Here is a tiny trained network, its code and every weight. The questions are about switching its units off for an input and a target symbol, where a switched-off unit gives its printed mean instead of its output.

import numpy as np


def w(rows, s, z=0):
    codes = np.array(rows[::2]) - 128.0
    scale = np.full(codes.shape[1], s)
    scale[-1] = z or s
    return codes * scale


def f(y):
    return np.maximum(y, 0)


def softmax(a):
    e = np.exp(a - a.max(-1, keepdims=True))
    return e / e.sum(-1, keepdims=True)


def log_softmax(a):
    a = a - a.max(-1, keepdims=True)
    return a - np.log(np.exp(a).sum(-1, keepdims=True))


def net(x, mask):
    ids = ['ΓΔΘΛΠαβεζξσφψ'.index(c) for c in x.split()]
    T = len(ids)
    res = E[ids] + P[:T]
    u = 0
    for l in range(2):
        q, k, v = (res @ M[l].T for M in (Q, K, V))
        z = softmax(np.where(np.tri(T) > 0, q @ k.T / 2**0.5, -1e9)) @ v
        res = res + np.where(mask[u], z, O[l][:, -1]) @ O[l][:, :-1]
        u += 1
        y = f(res @ A[l][:, :-1].T + A[l][:, -1])
        res = res + np.where(mask[u : u + 4], y, B[l][:, -1]) @ B[l][:, :-1]
        u += 4
    return log_softmax(res[-1] @ U[:, :-1].T + U[:, -1])


Q, K, V, O, A, B = {}, {}, {}, {}, {}, {}
E = w([
[104,163,91,126,200],'Γ',
[70,141,149,154,95],'Δ',
[173,111,114,131,162],'Θ',
[206,57,37,134,111],'Λ',
[8,192,134,192,132],'Π',
[73,145,145,193,101],'α',
[73,133,143,144,86],'β',
[143,182,96,45,164],'ε',
[73,174,181,195,115],'ζ',
[107,102,29,92,179],'ξ',
[83,155,195,128,90],'σ',
[158,165,94,85,168],'φ',
[69,126,146,77,68],'ψ',
],0.011)
P = w([
[151,3,200,142,172],'0',
[76,173,62,191,125],'1',
[66,171,61,156,114],'2',
[62,165,59,138,107],'3',
[59,159,53,124,99],'4',
[52,156,44,109,95],'5',
[51,152,41,105,92],'6',
[54,151,40,107,87],'7',
],0.0071)
Q[0] = w([
[254,112,144,58,254],'L0H0',
[200,82,71,111,143],'L0H0',
],0.0092)
K[0] = w([
[105,254,56,102,6],'L0H0',
[169,105,84,69,90],'L0H0',
],0.0093)
V[0] = w([
[68,131,12,123,195],'L0H0',
[84,143,167,169,184],'L0H0',
],0.011)
O[0] = w([
[42,3,98,215,202,254],'L0H0',
[158,254,45,35,189,117],'L0H0',
],0.0075,0.0033)
A[0] = w([
[149,233,213,58,2,253],'L0N0',
[201,70,85,167,96,202],'L0N1',
[46,135,82,235,214,189],'L0N2',
[61,124,176,163,3,154],'L0N3',
],0.0086,0.0044)
B[0] = w([
[183,154,67,60,67,189],'L0N0',
[102,159,63,139,179,175],'L0N1',
[110,106,124,65,110,254],'L0N2',
[41,70,170,152,8,169],'L0N3',
],0.012,0.013)
Q[1] = w([
[169,177,186,155,254],'L1H0',
[123,176,206,125,54],'L1H0',
],0.0061)
K[1] = w([
[14,243,96,121,81],'L1H0',
[254,116,248,65,36],'L1H0',
],0.0041)
V[1] = w([
[127,151,124,1,41],'L1H0',
[103,101,61,143,150],'L1H0',
],0.0079)
O[1] = w([
[196,25,9,255,172,244],'L1H0',
[116,137,135,58,195,255],'L1H0',
],0.0064,0.0087)
A[1] = w([
[134,132,81,85,208,188],'L1N0',
[88,70,255,82,117,107],'L1N1',
[157,151,87,104,187,163],'L1N2',
[105,142,106,80,181,254],'L1N3',
],0.0091,0.0055)
B[1] = w([
[131,188,163,198,133,249],'L1N0',
[254,116,231,106,173,185],'L1N1',
[202,226,199,173,123,198],'L1N2',
[103,146,148,179,216,248],'L1N3',
],0.0078,0.014)
U = w([
[20,93,74,125,151,202],'Γ',
[140,122,101,107,114,146],'Δ',
[76,176,111,102,70,76],'Θ',
[170,137,178,124,105,119],'Λ',
[164,213,175,168,181,214],'Π',
[147,160,104,94,115,121],'α',
[121,101,95,114,106,169],'β',
[103,106,140,154,93,124],'ε',
[185,200,124,117,119,22],'ζ',
[141,1,124,84,176,93],'ξ',
[176,104,112,155,129,1],'σ',
[102,121,131,130,91,165],'φ',
[110,24,110,174,118,32],'ψ',
],0.0086,0.0036)

Each question gives the input, a string of symbols that net reads in full, and the target symbol t.
The units are the heads (2 rows each of Q, K, V and O) and the neurons (one row each of A and B). Each row of codes is followed by its name. A weight is (code - 128) times the scale printed after its matrix; where a second scale follows, it is the last column's (O, A, B and U).
mask holds one flag per unit, layer by layer, with each layer's heads first. A switched-off unit (its flag False) gives its mean, the last column of its rows in O or B, instead of its output. The means were averaged over made-up inputs and are rounded, as every weight is.
A unit's drop is (log p(t) with every unit on - log p(t) with that unit switched off) / (log p(t) with every unit on - log p(t) with every unit switched off).
The circuit of an input: a set's keep is (log p(t) with only the set's units on - log p(t) with every unit switched off) / (log p(t) with every unit on - log p(t) with every unit switched off). Starting from all 10 units, units are removed one at a time, each time the one whose removal leaves the highest keep (on an exact tie, the one counted first), for as long as the keep stays at least 0.8.
circuit, biggest first: the units of the circuit, biggest drop first
top k neurons: the k neurons with the biggest drops, biggest first
k most important neurons of layer l: the k neurons of layer l with the biggest drops, biggest first
input Θ ξ Λ, target Π: top 2 neurons -> [L0N3 L0N1]
input σ α Γ α ψ ψ, target σ: circuit, biggest first -> [L1H0 L0H0 L0N0]
input σ Λ Λ Λ Θ φ Π, target σ: most important neuron of layer 0 -> [L0N1]
input ζ Π ζ ξ ψ Δ Π Π, target ζ: circuit, biggest first -> [L0H0 L0N0]
input Θ Γ Λ Δ Λ σ, target Θ: circuit, biggest first -> [L0H0 L0N0 L0N3 L1N1]
input σ β Λ α Λ β, target σ: circuit, biggest first -> [L1H0 L0H0 L0N1 L0N0]
input ψ Λ Θ ξ ξ φ β ψ, target ψ: circuit, biggest first -> [L1H0 L0N1 L0H0 L0N3]
input Π ζ φ ε ξ Λ, target Π: 3 most important neurons of layer 1 -> [L1N0 L1N2 L1N3]
input Γ Θ β, target Γ: circuit, biggest first -> [L1N2 L1N1]
input ψ Λ β α ζ, target ψ: circuit, biggest first -> [L1H0 L0H0 L0N1 L0N3]
input Λ Π ψ α ξ Λ σ, target Λ: 3 most important neurons of layer 0 -> [L0N3 L0N1 L0N2]
input ψ ξ α ψ ε σ ξ Π, target ψ: circuit, biggest first -> [L1H0 L0H0 L0N0 L0N3]
input σ ψ ξ Λ Π, target σ: circuit, biggest first -> [L1H0 L0H0 L0N0 L0N1]
input ζ β Λ ψ, target ζ: top 3 neurons -> [L0N0 L1N2 L0N3]
input ξ Λ ξ φ ζ, target ξ: top 2 neurons -> [L1N1 L0N2]
input Γ Δ Θ Θ σ, target Γ: top 2 neurons -> [L1N2 L0N2]
input ψ σ φ Γ Π ζ Λ Λ, target Γ: circuit, biggest first -> [L0H0 L1N1 L0N1]
input Π Λ ξ σ Π β Δ, target Π: circuit, biggest first -> [L0H0 L0N3 L1N2]
input σ Λ Π ζ ξ Λ ζ ψ, target σ: circuit, biggest first -> [L1H0 L0H0 L0N1 L0N0]
input Π Λ Θ Λ β, target Π: 2 most important neurons of layer 0 -> [L0N3 L0N2]
input σ ψ Θ Θ σ β, target σ: circuit, biggest first -> [L1H0 L0H0 L0N0]
input ψ ψ σ φ Λ σ, target ψ: top 2 neurons -> [L0N1 L0N3]
input ξ ψ Λ Γ Π, target ξ: 3 most important neurons of layer 1 -> [L1N1 L1N0 L1N2]
input Θ Π Γ Δ, target Θ: most important neuron of layer 0 -> [L0N0]
input Λ α φ ψ, target Λ: 2 most important neurons of layer 0 -> [L0N3 L0N1]
input ψ ψ β Λ ζ, target ψ: 2 most important neurons of layer 0 -> [L0N1 L0N3]
